Below is a small trained network, with its code and all its weights. Each question gives an input and a target symbol and asks what happens when units are switched off, that is, made to give their printed mean instead of their output.

import numpy as np


def w(rows, s, z=0):
    codes = np.array(rows[::2]) - 128.0
    scale = np.full(codes.shape[1], s)
    scale[-1] = z or s
    return codes * scale


def norm(h):
    return h / np.sqrt((h * h).mean(-1, keepdims=True) + 1e-5)


def f(y):
    return np.maximum(y, 0)


def softmax(a):
    e = np.exp(a - a.max(-1, keepdims=True))
    return e / e.sum(-1, keepdims=True)


def log_softmax(a):
    a = a - a.max(-1, keepdims=True)
    return a - np.log(np.exp(a).sum(-1, keepdims=True))


def net(x, mask):
    ids = ['ΦΨΩαεξπσ'.index(c) for c in x.split()]
    T = len(ids)
    res = E[ids] + P[:T]
    r = norm(res)
    for j in range(3):
        rows = slice(2 * j, 2 * j + 2)
        q, k, v = (r @ M[0][rows].T for M in (Q, K, V))
        z = softmax(np.where(np.tri(T) > 0, q @ k.T / 2**0.5, -1e9)) @ v
        o = O[0][rows]
        res = res + np.where(mask[j], z, o[:, -1]) @ o[:, :-1]
    y = f(norm(res) @ A[0][:, :-1].T + A[0][:, -1])
    res = res + np.where(mask[3:7], y, B[0][:, -1]) @ B[0][:, :-1]
    return log_softmax(norm(res)[-1] @ U[:, :-1].T + U[:, -1])


Q, K, V, O, A, B = {}, {}, {}, {}, {}, {}
E = w([
[140,146,6,62],'Φ',
[138,110,159,169],'Ψ',
[129,104,156,73],'Ω',
[48,106,114,119],'α',
[99,146,124,188],'ε',
[205,178,130,146],'ξ',
[138,105,106,99],'π',
[130,127,152,134],'σ',
],0.025)
P = w([
[58,174,132,93],'0',
[112,130,133,125],'1',
[136,95,138,129],'2',
[34,172,130,98],'3',
[153,80,139,129],'4',
[160,74,140,140],'5',
[151,65,154,143],'6',
[151,74,148,145],'7',
[152,71,127,130],'8',
[1,188,152,121],'9',
],0.0067)
Q[0] = w([
[79,168,63,250],'h0',
[27,132,98,105],'h0',
[107,73,187,102],'h1',
[72,180,154,165],'h1',
[210,26,69,204],'h2',
[114,81,88,119],'h2',
],0.018)
K[0] = w([
[175,215,182,240],'h0',
[189,209,93,85],'h0',
[65,95,155,83],'h1',
[119,233,165,155],'h1',
[252,144,64,212],'h2',
[150,90,93,123],'h2',
],0.016)
V[0] = w([
[224,132,40,189],'h0',
[253,94,181,185],'h0',
[84,25,212,122],'h1',
[212,93,139,230],'h1',
[17,213,253,7],'h2',
[74,30,107,102],'h2',
],0.0063)
O[0] = w([
[42,132,167,130,82],'h0',
[89,180,243,111,113],'h0',
[229,84,57,98,221],'h1',
[140,101,2,127,22],'h1',
[214,61,78,175,255],'h2',
[172,116,153,62,118],'h2',
],0.006,0.0026)
A[0] = w([
[162,157,68,60,2],'n0',
[113,198,34,210,142],'n1',
[178,137,92,193,96],'n2',
[101,158,3,55,163],'n3',
],0.011,0.0037)
B[0] = w([
[35,184,221,67,177],'n0',
[245,235,104,93,226],'n1',
[29,143,241,150,200],'n2',
[95,82,120,190,253],'n3',
],0.011,0.0052)
U = w([
[156,204,148,159,239],'Φ',
[177,107,145,79,196],'Ψ',
[58,179,99,116,170],'Ω',
[99,73,95,223,221],'α',
[89,177,155,193,72],'ε',
[86,137,254,188,2],'ξ',
[154,94,186,242,153],'π',
[29,125,216,70,36],'σ',
],0.0092,0.0025)

Each question gives the input, a string of symbols that net reads in full, and the target symbol t.
The units are the heads (2 rows each of Q, K, V and O) and the neurons (one row each of A and B). Each row of codes is followed by its name. A weight is (code - 128) times the scale printed after its matrix; where a second scale follows, it is the last column's (O, A, B and U).
mask holds one flag per unit, heads first, then neurons. A switched-off unit (its flag False) gives its mean, the last column of its rows in O or B, instead of its output. The means were averaged over made-up inputs and are rounded, as every weight is.
A unit's drop is (log p(t) with every unit on - log p(t) with that unit switched off) / (log p(t) with every unit on - log p(t) with every unit switched off).
The circuit of an input: a set's keep is (log p(t) with only the set's units on - log p(t) with every unit switched off) / (log p(t) with every unit on - log p(t) with every unit switched off). Starting from all 7 units, units are removed one at a time, each time the one whose removal leaves the highest keep (on an exact tie, the one counted first), for as long as the keep stays at least 0.8.
circuit, biggest first: the units of the circuit, biggest drop first
unit that matters most: the unit with the biggest drop
k most important neurons: the k neurons with the biggest drops, biggest first
which heads matter: for each layer, one digit per head in row order, 1 if its drop is at least 0.15 and else 0, layers parted by /
drop of u: that unit's drop, to one decimal
input Ψ Φ π σ Ψ α ε, target Φ: unit that matters most	n1
input α α π σ, target π: 2 most important neurons	n0, n1
input Ω ξ π Φ π, target α: circuit, biggest first	n3, h2
input Φ Ω ε π Φ Φ Φ Ω Ψ α, target α: which heads matter	001
input σ Φ α σ, target π: which heads matter	001
input Ψ σ σ ε ε σ π α, target α: which heads matter	010
input σ Ω π, target σ: 2 most important neurons	n0, n1
input σ π ξ Ψ π Φ π, target α: 2 most important neurons	n3, n2
input σ σ ε Ω, target Ψ: which heads matter	001
input σ α ε, target Φ: which heads matter	000
input Φ ε π, target σ: which heads matter	001
input Ψ Ψ Φ ξ Ψ Ψ α Ω σ Ω, target Ψ: drop of n0	0.0
